Look-ups in named tables: a row name and a column name give one cell, copied from the table.

gaguko:
,pelov,rured,lepe,tivot,zotule,tanut
buv,0.4,0.3,0.4,0.2,0.3,0.2
bel,0.3,0.3,-0.6,0.1,0.0,-0.2
nunagi,0.1,0.1,1.0,0.1,0.3,0.6
mab,0.2,0.2,0.8,0.0,0.2,0.5
kab,-0.2,0.1,0.8,-0.2,0.0,0.7
fanina,-0.2,0.1,0.3,-0.1,0.0,0.5
ren,0.4,0.1,0.0,0.5,0.3,-0.1
badalu,-0.2,-0.2,0.8,0.3,0.2,0.5
kirore,0.1,0.0,-0.1,0.4,0.1,0.0

What is the rured of bel in gaguko? 0.3
What is the tivot of buv in gaguko? 0.2
What is the tanut of mab in gaguko? 0.5
What is the lepe of kirore in gaguko? -0.1
What is the zotule of fanina in gaguko? 0.0
What is the tanut of kirore in gaguko? 0.0
What is the tanut of kab in gaguko? 0.7
What is the lepe of ren in gaguko? 0.0
What is the tivot of bel in gaguko? 0.1
What is the pelov of buv in gaguko? 0.4
What is the lepe of badalu in gaguko? 0.8
What is the tivot of nunagi in gaguko? 0.1
What is the tivot of ren in gaguko? 0.5
What is the pelov of nunagi in gaguko? 0.1
What is the lepe of bel in gaguko? -0.6
What is the zotule of kab in gaguko? 0.0
What is the lepe of fanina in gaguko? 0.3
What is the pelov of kirore in gaguko? 0.1

Table ruf
|  | mozaze | libitub | saf | giz | pebu | fosudez | bagar | ded | zev | kivona |
|---|---|---|---|---|---|---|---|---|---|---|
| lig | -50 | 321 | -21 | -125 | 173 | -4 | 38 | 2 | -129 | -598 |
| luruke | 125 | 4 | 82 | 222 | -280 | -77 | -7 | -90 | 10 | 435 |
| ritabus | 91 | 44 | 140 | 164 | -37 | -230 | -25 | 19 | -222 | -353 |
| fer | 100 | 200 | -191 | 499 | 173 | -19 | -8 | -39 | -27 | -414 |
| fugepar | -111 | -132 | -26 | 84 | 61 | 43 | 9 | -23 | -36 | -72 |
| dimuli | 101 | -468 | -154 | 148 | -248 | -630 | -11 | -102 | -8 | 311 |
| fupofo | -172 | 242 | -99 | -202 | 220 | 147 | -111 | -104 | -6 | -712 |
| lidib | 54 | 335 | 63 | 196 | 247 | 697 | -56 | -73 | -170 | -552 |
| dudubo | -142 | 44 | -146 | -9 | 132 | 13 | -59 | -8 | 36 | -77 |
| loluf | -227 | -295 | -285 | -190 | -203 | 100 | 32 | -46 | 83 | 341 |
| fipa | 114 | 550 | 26 | -31 | 189 | -526 | -16 | 30 | -127 | -668 |
| taf | 159 | -313 | -97 | 242 | -312 | 514 | -60 | -5 | -13 | 530 |

What is the giz of ritabus in ruf?
164
What is the saf of dudubo in ruf?
-146
What is the saf of luruke in ruf?
82
What is the ded of luruke in ruf?
-90
What is the giz of dimuli in ruf?
148
What is the bagar of taf in ruf?
-60
What is the libitub of lig in ruf?
321
What is the zev of loluf in ruf?
83
What is the ded of dimuli in ruf?
-102
What is the fosudez of fer in ruf?
-19
What is the mozaze of fer in ruf?
100
What is the kivona of ritabus in ruf?
-353
What is the saf of fugepar in ruf?
-26
What is the mozaze of lig in ruf?
-50
What is the pebu of lidib in ruf?
247
What is the giz of lig in ruf?
-125
What is the mozaze of loluf in ruf?
-227
What is the bagar of ritabus in ruf?
-25
What is the fosudez of dudubo in ruf?
13

